Below are the code and all the weights of a small trained network. Each question names an input and a class and asks about switching units off, where a switched-off unit gives its printed mean instead of its output.

import numpy as np


def w(rows, s, z=0):
    codes = np.array(rows[::2]) - 128.0
    scale = np.full(codes.shape[1], s)
    scale[-1] = z or s
    return codes * scale


def norm(h):
    return h / np.sqrt((h * h).mean(-1, keepdims=True) + 1e-5)


def f(y):
    return y / 2 * (1 + np.tanh(0.7978845608 * (y + 0.044715 * y**3)))


def log_softmax(a):
    a = a - a.max(-1, keepdims=True)
    return a - np.log(np.exp(a).sum(-1, keepdims=True))


def net(x, mask):
    res = np.array(x, float).reshape(1, 8) / 4 @ E
    u = 0
    for l in range(2):
        y = f(norm(res) @ A[l][:, :-1].T + A[l][:, -1])
        res = res + np.where(mask[u : u + 15], y, B[l][:, -1]) @ B[l][:, :-1]
        u += 15
    return log_softmax(norm(res)[-1] @ U[:, :-1].T + U[:, -1])


A, B = {}, {}
E = w([
[123,126,134,132,127,131,125,127],'x0',
[127,128,131,128,122,128,127,129],'x1',
[101,166,116,92,138,124,33,71],'x2',
[128,125,133,130,128,125,127,125],'x3',
[252,146,149,191,108,113,109,139],'x4',
[125,136,129,129,130,131,129,131],'x5',
[176,139,191,72,123,195,164,72],'x6',
[131,124,121,126,118,131,128,127],'x7',
],0.018)
A[0] = w([
[127,130,95,130,130,170,122,110,90],'L0N0',
[154,175,124,135,135,107,86,112,112],'L0N1',
[71,129,89,75,144,144,99,74,106],'L0N2',
[133,169,136,58,134,151,110,97,49],'L0N3',
[58,103,73,147,126,82,183,201,3],'L0N4',
[197,128,122,195,120,67,58,167,131],'L0N5',
[124,73,160,91,116,140,198,142,124],'L0N6',
[104,154,145,79,155,182,188,85,109],'L0N7',
[70,88,135,138,139,163,197,166,103],'L0N8',
[162,134,152,135,134,129,31,117,63],'L0N9',
[146,84,132,189,125,121,200,200,202],'L0N10',
[140,104,124,69,117,85,133,158,107],'L0N11',
[151,81,188,95,103,143,246,137,94],'L0N12',
[36,97,91,127,117,81,99,170,90],'L0N13',
[212,169,175,152,93,170,120,89,69],'L0N14',
],0.013,0.012)
B[0] = w([
[148,127,125,116,102,113,134,118,120],'L0N0',
[49,130,68,134,118,150,113,131,169],'L0N1',
[219,144,181,142,88,112,152,155,200],'L0N2',
[118,104,182,96,91,92,136,107,155],'L0N3',
[131,19,232,42,112,155,131,53,169],'L0N4',
[69,184,69,188,80,113,157,162,238],'L0N5',
[127,135,90,145,111,214,124,88,185],'L0N6',
[91,117,101,193,50,157,144,116,195],'L0N7',
[113,114,55,129,118,188,103,75,180],'L0N8',
[76,116,86,116,132,136,65,82,172],'L0N9',
[106,75,216,113,74,48,199,165,254],'L0N10',
[149,147,129,119,119,139,149,74,122],'L0N11',
[134,217,93,201,135,210,139,136,213],'L0N12',
[199,130,91,81,227,154,90,85,200],'L0N13',
[171,147,93,59,253,70,114,178,209],'L0N14',
],0.012,0.011)
A[1] = w([
[107,119,170,107,120,135,131,91,14],'L1N0',
[98,154,119,178,122,163,149,96,88],'L1N1',
[160,154,116,113,160,118,81,91,37],'L1N2',
[104,140,218,126,64,148,95,66,2],'L1N3',
[157,168,108,73,176,120,46,76,64],'L1N4',
[203,198,196,77,101,165,151,158,113],'L1N5',
[126,155,120,127,165,173,117,90,98],'L1N6',
[66,85,92,128,111,124,109,147,84],'L1N7',
[172,163,104,45,199,132,47,119,114],'L1N8',
[90,117,175,76,94,147,117,119,45],'L1N9',
[84,45,173,53,120,153,130,46,111],'L1N10',
[179,161,157,144,78,129,193,132,133],'L1N11',
[132,187,130,122,159,116,176,111,93],'L1N12',
[172,166,91,168,189,129,169,222,18],'L1N13',
[106,144,103,170,69,94,6,112,56],'L1N14',
],0.014,0.0061)
B[1] = w([
[132,96,148,139,144,148,127,124,135],'L1N0',
[126,132,83,154,197,112,98,139,165],'L1N1',
[127,155,134,103,102,106,180,160,167],'L1N2',
[185,116,154,66,158,136,93,114,167],'L1N3',
[115,128,131,171,38,57,191,210,227],'L1N4',
[168,80,142,101,143,123,108,107,202],'L1N5',
[124,144,129,165,101,107,239,122,159],'L1N6',
[153,137,140,88,170,156,83,136,150],'L1N7',
[159,130,170,132,70,54,180,190,246],'L1N8',
[168,111,151,133,150,145,99,91,151],'L1N9',
[206,111,165,138,194,149,44,58,224],'L1N10',
[114,114,135,49,153,99,5,115,210],'L1N11',
[153,92,106,144,153,115,160,113,143],'L1N12',
[135,97,152,83,187,170,98,40,182],'L1N13',
[100,140,98,121,136,206,112,101,199],'L1N14',
],0.014,0.011)
U = w([
[167,67,164,112,181,163,117,86,23],'0',
[86,159,136,150,69,21,167,225,128],'1',
[43,224,2,200,111,241,123,118,254],'2',
],0.014,0.00084)

Each question gives the input, the list of numbers given to net, and the class t.
The units are the neurons (one row each of A and B). Each row of codes is followed by its name. A weight is (code - 128) times the scale printed after its matrix; where a second scale follows, it is the last column's (A, B and U).
mask holds one flag per neuron, layer by layer. A switched-off neuron (its flag False) gives its mean, the last column of its row in B, instead of its output. The means were averaged over made-up inputs and are rounded, as every weight is.
A unit's drop is (log p(t) with every unit on - log p(t) with that unit switched off) / (log p(t) with every unit on - log p(t) with every unit switched off).
The circuit of an input: a set's keep is (log p(t) with only the set's units on - log p(t) with every unit switched off) / (log p(t) with every unit on - log p(t) with every unit switched off). Starting from the 12 units with the biggest drops (on a tie, the unit counted first), units are removed one at a time, each time the one whose removal leaves the highest keep (on an exact tie, the one counted first), for as long as the keep stays at least 0.8.
circuit, biggest first: the units of the circuit, biggest drop first
most important unit: the unit with the biggest drop
top k neurons: the k neurons with the biggest drops, biggest first
top k neurons in layer l: the k neurons of layer l with the biggest drops, biggest first
drop when u is switched off: that unit's drop, to one decimal
input [-2,-4,0,3,-6,4,1,0], class 2: circuit, biggest first -> [L0N10]
input [2,7,8,-3,6,7,2,7], class 1: top 2 neurons -> [L0N14, L1N8]
input [1,4,6,5,-1,6,0,-8], class 1: top 3 neurons -> [L0N10, L1N4, L0N5]
input [-1,-2,6,6,2,-8,8,-7], class 1: circuit, biggest first -> [L0N14, L1N4]
input [7,-8,2,3,-3,-6,0,-3], class 1: top 3 neurons in layer 0 -> [L0N10, L0N13, L0N5]
input [6,7,3,6,1,-2,-6,1], class 2: top 2 neurons -> [L0N5, L0N14]
input [7,-4,0,-5,0,0,7,-5], class 2: top 2 neurons in layer 0 -> [L0N10, L0N12]
input [-8,5,1,-6,4,1,6,2], class 1: circuit, biggest first -> [L0N14, L1N8]
input [-6,-7,-6,8,0,5,-8,4], class 0: top 2 neurons in layer 0 -> [L0N4, L0N13]
input [2,-8,-8,8,-8,1,0,3], class 0: top 2 neurons in layer 0 -> [L0N4, L0N10]
input [-3,2,3,8,6,-7,1,-6], class 1: top 3 neurons in layer 0 -> [L0N14, L0N7, L0N12]
input [-6,-2,4,-3,-7,6,0,-3], class 1: top 3 neurons -> [L0N10, L0N13, L0N4]
input [-8,-7,0,6,0,1,-5,-3], class 0: top 2 neurons in layer 0 -> [L0N13, L0N14]
input [-8,-3,0,-1,-4,5,5,-6], class 2: most important unit -> L0N7
input [4,1,0,5,-5,1,-3,-6], class 0: top 3 neurons -> [L0N4, L1N10, L0N14]
input [-5,-1,0,5,-3,-1,-4,8], class 0: top 2 neurons -> [L0N4, L1N10]
input [-8,-3,-1,5,-8,-1,-5,8], class 0: drop when L0N4 is switched off -> 0.8
input [1,5,-8,2,-2,-5,-7,5], class 0: drop when L0N4 is switched off -> 0.6
input [6,4,8,-1,8,2,3,-8], class 1: drop when L0N14 is switched off -> 0.2
input [-2,-4,-4,-3,-2,-5,1,5], class 2: circuit, biggest first -> [L0N12]
